Here is a tiny trained network, its code and every weight. The questions are about switching its units off for an input and a class, where a switched-off unit gives its printed mean instead of its output.

import numpy as np


def w(rows, s, z=0):
    codes = np.array(rows[::2]) - 128.0
    scale = np.full(codes.shape[1], s)
    scale[-1] = z or s
    return codes * scale


def norm(h):
    return h / np.sqrt((h * h).mean(-1, keepdims=True) + 1e-5)


def f(y):
    return y / 2 * (1 + np.tanh(0.7978845608 * (y + 0.044715 * y**3)))


def log_softmax(a):
    a = a - a.max(-1, keepdims=True)
    return a - np.log(np.exp(a).sum(-1, keepdims=True))


def net(x, mask):
    res = np.array(x, float).reshape(1, 3) / 4 @ E
    u = 0
    for l in range(2):
        y = f(norm(res) @ A[l][:, :-1].T + A[l][:, -1])
        res = res + np.where(mask[u : u + 7], y, B[l][:, -1]) @ B[l][:, :-1]
        u += 7
    return log_softmax(norm(res)[-1] @ U[:, :-1].T + U[:, -1])


A, B = {}, {}
E = w([
[133,129,164,124,169,167,180,254,126,78],'x0',
[96,163,64,98,138,101,146,155,177,154],'x1',
[150,30,81,165,164,130,123,97,164,76],'x2',
],0.009)
A[0] = w([
[103,109,29,253,198,75,117,91,103,92,65],'0.n1',
[104,191,62,82,189,164,164,115,241,214,235],'0.n2',
[156,179,147,68,177,147,95,199,121,72,220],'0.n3',
[110,59,34,161,184,245,224,55,139,73,1],'0.n4',
[94,117,116,42,97,49,11,111,75,140,195],'0.n5',
[122,164,51,117,179,91,110,170,245,175,38],'0.n6',
[201,99,216,199,126,183,46,113,66,134,124],'0.n7',
],0.0051,0.0022)
B[0] = w([
[163,141,152,90,123,95,42,141,89,135,183],'0.n1',
[120,100,128,209,139,229,79,117,62,112,254],'0.n2',
[202,218,86,97,97,116,94,47,120,70,207],'0.n3',
[165,135,170,68,171,63,132,146,47,119,187],'0.n4',
[143,202,118,60,140,67,151,130,148,2,211],'0.n5',
[50,68,136,207,215,184,129,117,143,198,200],'0.n6',
[16,117,16,224,196,247,63,185,171,176,220],'0.n7',
],0.0067,0.0048)
A[1] = w([
[161,102,140,14,77,39,154,138,37,85,127],'1.n1',
[126,154,192,96,211,196,254,176,171,86,54],'1.n2',
[62,192,201,108,63,165,145,154,84,175,124],'1.n3',
[169,9,113,116,137,111,121,141,181,94,71],'1.n4',
[89,74,116,123,54,102,80,52,122,181,160],'1.n5',
[184,127,106,130,167,132,22,125,77,79,251],'1.n6',
[89,138,106,123,101,75,102,49,128,195,157],'1.n7',
],0.007,0.0021)
B[1] = w([
[100,112,100,166,159,167,113,130,122,129,159],'1.n1',
[167,106,128,170,48,138,89,68,178,115,178],'1.n2',
[137,2,125,111,191,69,134,129,107,158,203],'1.n3',
[161,80,205,80,99,88,126,207,114,245,163],'1.n4',
[168,115,139,125,117,195,188,192,134,120,181],'1.n5',
[85,194,114,114,121,108,161,97,121,125,255],'1.n6',
[176,107,171,164,111,138,111,182,157,92,188],'1.n7',
],0.0098,0.0077)
U = w([
[189,41,173,59,176,20,120,168,45,175,224],'0',
[244,159,138,162,24,169,124,129,191,44,199],'1',
[89,76,102,220,185,251,88,158,118,178,205],'2',
[47,255,75,114,199,122,126,54,77,98,121],'3',
[78,137,154,94,109,88,167,98,196,136,10],'4',
[69,108,103,60,66,82,198,102,164,124,17],'5',
[100,139,118,54,98,107,180,97,166,138,4],'6',
[78,142,162,64,122,107,195,94,204,135,11],'7',
],0.011,0.004)

Each question gives the input, the list of numbers given to net, and the class t.
The units are the neurons (one row each of A and B). Each row of codes is followed by its name. A weight is (code - 128) times the scale printed after its matrix; where a second scale follows, it is the last column's (A, B and U).
mask holds one flag per neuron, layer by layer. A switched-off neuron (its flag False) gives its mean, the last column of its row in B, instead of its output. The means were averaged over made-up inputs and are rounded, as every weight is.
A unit's drop is (log p(t) with every unit on - log p(t) with that unit switched off) / (log p(t) with every unit on - log p(t) with every unit switched off).
The circuit of an input: a set's keep is (log p(t) with only the set's units on - log p(t) with every unit switched off) / (log p(t) with every unit on - log p(t) with every unit switched off). Starting from the 12 units with the biggest drops (on a tie, the unit counted first), units are removed one at a time, each time the one whose removal leaves the highest keep (on an exact tie, the one counted first), for as long as the keep stays at least 0.8.
circuit, biggest first: the units of the circuit, biggest drop first
most important unit: the unit with the biggest drop
top k neurons: the k neurons with the biggest drops, biggest first
k most important neurons of layer l: the k neurons of layer l with the biggest drops, biggest first
drop when u is switched off: that unit's drop, to one decimal
input [6,5,-4], class 1: top 3 neurons	[1.n2; 0.n7; 0.n3]
input [-7,8,3], class 2: top 4 neurons	[0.n6; 0.n2; 0.n3; 1.n2]
input [-6,-8,-8], class 0: circuit, biggest first	[1.n3]
input [-4,7,-6], class 2: circuit, biggest first	[0.n2; 1.n7]
input [8,-8,2], class 1: top 2 neurons	[1.n2; 0.n2]
input [6,5,-2], class 1: top 2 neurons	[1.n2; 0.n7]
input [4,-2,3], class 1: top 2 neurons	[1.n2; 1.n3]
input [-2,3,2], class 3: top 3 neurons	[1.n6; 0.n1; 0.n7]
input [1,0,-3], class 3: top 4 neurons	[0.n3; 0.n6; 1.n4; 1.n1]
input [-1,4,-6], class 0: top 2 neurons	[1.n3; 0.n7]
input [-3,4,-3], class 2: 2 most important neurons of layer 1	[1.n6; 1.n7]
input [0,0,5], class 0: top 2 neurons	[1.n4; 0.n3]
input [3,0,1], class 3: top 2 neurons	[0.n3; 0.n6]
input [-6,-3,-3], class 1: most important unit	1.n7
input [-1,6,7], class 0: 2 most important neurons of layer 0	[0.n7; 0.n4]
input [-6,4,7], class 0: drop when 0.n5 is switched off	0.0
input [4,2,-8], class 0: drop when 1.n3 is switched off	2.3
input [-1,1,-5], class 0: drop when 1.n3 is switched off	2.0
